Below is a small trained network, with its code and all its weights. Each question gives an input and a target symbol and asks what happens when units are switched off, that is, made to give their printed mean instead of their output.

import numpy as np


def w(rows, s, z=0):
    codes = np.array(rows[::2]) - 128.0
    scale = np.full(codes.shape[1], s)
    scale[-1] = z or s
    return codes * scale


def f(y):
    return y / 2 * (1 + np.tanh(0.7978845608 * (y + 0.044715 * y**3)))


def softmax(a):
    e = np.exp(a - a.max(-1, keepdims=True))
    return e / e.sum(-1, keepdims=True)


def log_softmax(a):
    a = a - a.max(-1, keepdims=True)
    return a - np.log(np.exp(a).sum(-1, keepdims=True))


def net(x, mask):
    ids = ['αβγδηθλξπστφψ'.index(c) for c in x.split()]
    T = len(ids)
    res = E[ids] + P[:T]
    q, k, v = (res @ M[0].T for M in (Q, K, V))
    z = softmax(np.where(np.tri(T) > 0, q @ k.T / 3**0.5, -1e9)) @ v
    res = res + np.where(mask[0], z, O[0][:, -1]) @ O[0][:, :-1]
    y = f(res @ A[0][:, :-1].T + A[0][:, -1])
    res = res + np.where(mask[1:9], y, B[0][:, -1]) @ B[0][:, :-1]
    return log_softmax(res[-1] @ U[:, :-1].T + U[:, -1])


Q, K, V, O, A, B = {}, {}, {}, {}, {}, {}
E = w([
[107,189,46,27,181,91,83],'α',
[181,155,67,157,30,111,110],'β',
[89,110,120,148,148,65,103],'γ',
[60,103,125,102,119,73,125],'δ',
[44,176,119,111,166,95,177],'η',
[109,160,142,156,191,103,158],'θ',
[119,57,163,253,111,115,154],'λ',
[158,86,192,78,146,102,131],'ξ',
[134,142,190,118,217,117,163],'π',
[81,128,183,97,91,165,191],'σ',
[145,42,79,116,223,153,153],'τ',
[144,143,61,167,181,196,186],'φ',
[123,84,30,82,150,183,182],'ψ',
],0.02)
P = w([
[65,129,158,184,177,255,50],'0',
[107,101,158,179,145,193,123],'1',
[115,103,161,129,163,175,153],'2',
[133,104,142,140,140,117,178],'3',
[146,108,127,140,131,70,195],'4',
[161,108,114,149,117,54,197],'5',
[166,118,94,151,102,16,205],'6',
],0.013)
Q[0] = w([
[151,103,32,50,189,127,44],'head 0',
[64,142,202,103,202,198,56],'head 0',
[170,231,51,150,24,184,7],'head 0',
],0.011)
K[0] = w([
[102,203,65,123,156,137,61],'head 0',
[97,131,145,132,141,235,7],'head 0',
[81,146,126,142,105,94,16],'head 0',
],0.013)
V[0] = w([
[79,230,99,162,152,156,211],'head 0',
[72,79,34,33,61,119,152],'head 0',
[110,200,255,81,52,107,139],'head 0',
],0.0095)
O[0] = w([
[131,205,193,147,46,169,198,252],'head 0',
[96,63,145,117,109,249,55,140],'head 0',
[131,200,207,172,162,87,44,107],'head 0',
],0.012,0.0023)
A[0] = w([
[247,133,127,160,177,185,120,224],'neuron 0',
[124,154,133,113,119,55,124,29],'neuron 1',
[107,66,122,182,100,176,166,142],'neuron 2',
[126,143,57,73,178,79,126,117],'neuron 3',
[124,110,124,70,118,190,148,103],'neuron 4',
[56,90,95,83,136,79,119,183],'neuron 5',
[155,137,83,75,180,77,152,1],'neuron 6',
[155,136,127,86,123,84,203,34],'neuron 7',
],0.013,0.0077)
B[0] = w([
[118,77,74,134,2,65,74,163],'neuron 0',
[160,210,133,126,169,139,21,175],'neuron 1',
[124,97,252,83,147,113,69,252],'neuron 2',
[246,119,123,46,145,154,189,197],'neuron 3',
[72,164,74,73,147,70,123,214],'neuron 4',
[141,125,103,190,171,152,140,253],'neuron 5',
[189,68,220,126,111,195,136,183],'neuron 6',
[78,123,85,170,96,211,16,211],'neuron 7',
],0.0097,0.012)
U = w([
[138,166,92,70,141,122,155,169],'α',
[143,99,104,113,43,153,118,158],'β',
[112,115,155,86,140,108,113,74],'γ',
[189,128,130,107,164,101,141,163],'δ',
[124,180,142,109,169,10,69,110],'η',
[128,104,116,143,161,111,199,145],'θ',
[82,58,127,204,197,114,110,146],'λ',
[138,77,134,117,137,177,172,113],'ξ',
[137,122,139,110,139,139,118,82],'π',
[138,132,188,109,115,163,210,175],'σ',
[168,123,104,139,124,194,144,123],'τ',
[119,155,68,177,126,138,124,151],'φ',
[159,148,159,99,149,166,45,3],'ψ',
],0.011,0.013)

Each question gives the input, a string of symbols that net reads in full, and the target symbol t.
The units are the heads (3 rows each of Q, K, V and O) and the neurons (one row each of A and B). Each row of codes is followed by its name. A weight is (code - 128) times the scale printed after its matrix; where a second scale follows, it is the last column's (O, A, B and U).
mask holds one flag per unit, heads first, then neurons. A switched-off unit (its flag False) gives its mean, the last column of its rows in O or B, instead of its output. The means were averaged over made-up inputs and are rounded, as every weight is.
A unit's drop is (log p(t) with every unit on - log p(t) with that unit switched off) / (log p(t) with every unit on - log p(t) with every unit switched off).
The circuit of an input: a set's keep is (log p(t) with only the set's units on - log p(t) with every unit switched off) / (log p(t) with every unit on - log p(t) with every unit switched off). Starting from all 9 units, units are removed one at a time, each time the one whose removal leaves the highest keep (on an exact tie, the one counted first), for as long as the keep stays at least 0.8.
units of the circuit, in order: the units of the circuit, biggest drop first
unit that matters most: the unit with the biggest drop
k most important neurons: the k neurons with the biggest drops, biggest first
input δ δ ψ σ τ, target γ: units of the circuit, in order : neuron 2; neuron 4; head 0
input δ δ ξ δ γ δ, target λ: units of the circuit, in order : head 0; neuron 5
input σ ψ ψ θ, target γ: units of the circuit, in order : head 0; neuron 2; neuron 4
input θ δ γ, target φ: units of the circuit, in order : head 0; neuron 7
input η δ γ, target σ: units of the circuit, in order : head 0
input ξ λ δ δ, target τ: 3 most important neurons : neuron 7; neuron 3; neuron 2
input ξ δ β δ ξ τ ξ, target ξ: units of the circuit, in order : head 0; neuron 6
input δ β δ δ α π, target ψ: units of the circuit, in order : head 0; neuron 7; neuron 6
input δ θ α β ψ σ δ, target γ: 3 most important neurons : neuron 2; neuron 4; neuron 7
input σ φ δ γ, target β: units of the circuit, in order : head 0; neuron 7
input θ λ σ ξ τ ξ δ, target ξ: units of the circuit, in order : head 0; neuron 3; neuron 6
input δ σ δ α ψ ξ ξ, target γ: 2 most important neurons : neuron 2; neuron 4
input γ ξ θ, target δ: units of the circuit, in order : head 0; neuron 3
input δ λ π γ, target ψ: 3 most important neurons : neuron 7; neuron 1; neuron 6
input θ θ θ δ δ, target φ: unit that matters most : neuron 2
input γ δ φ τ ξ π η, target ψ: 3 most important neurons : neuron 7; neuron 1; neuron 6
input λ δ δ θ δ, target φ: 2 most important neurons : neuron 7; neuron 2
input δ δ θ, target φ: 3 most important neurons : neuron 7; neuron 2; neuron 3
input β ξ δ η, target δ: 2 most important neurons : neuron 3; neuron 1
input δ τ π δ ξ σ θ, target η: units of the circuit, in order : head 0
input φ σ λ φ, target β: 2 most important neurons : neuron 7; neuron 0
input σ η π γ, target ψ: 4 most important neurons : neuron 7; neuron 1; neuron 6; neuron 4
input σ ξ σ ψ α ψ γ, target γ: 3 most important neurons : neuron 2; neuron 4; neuron 7
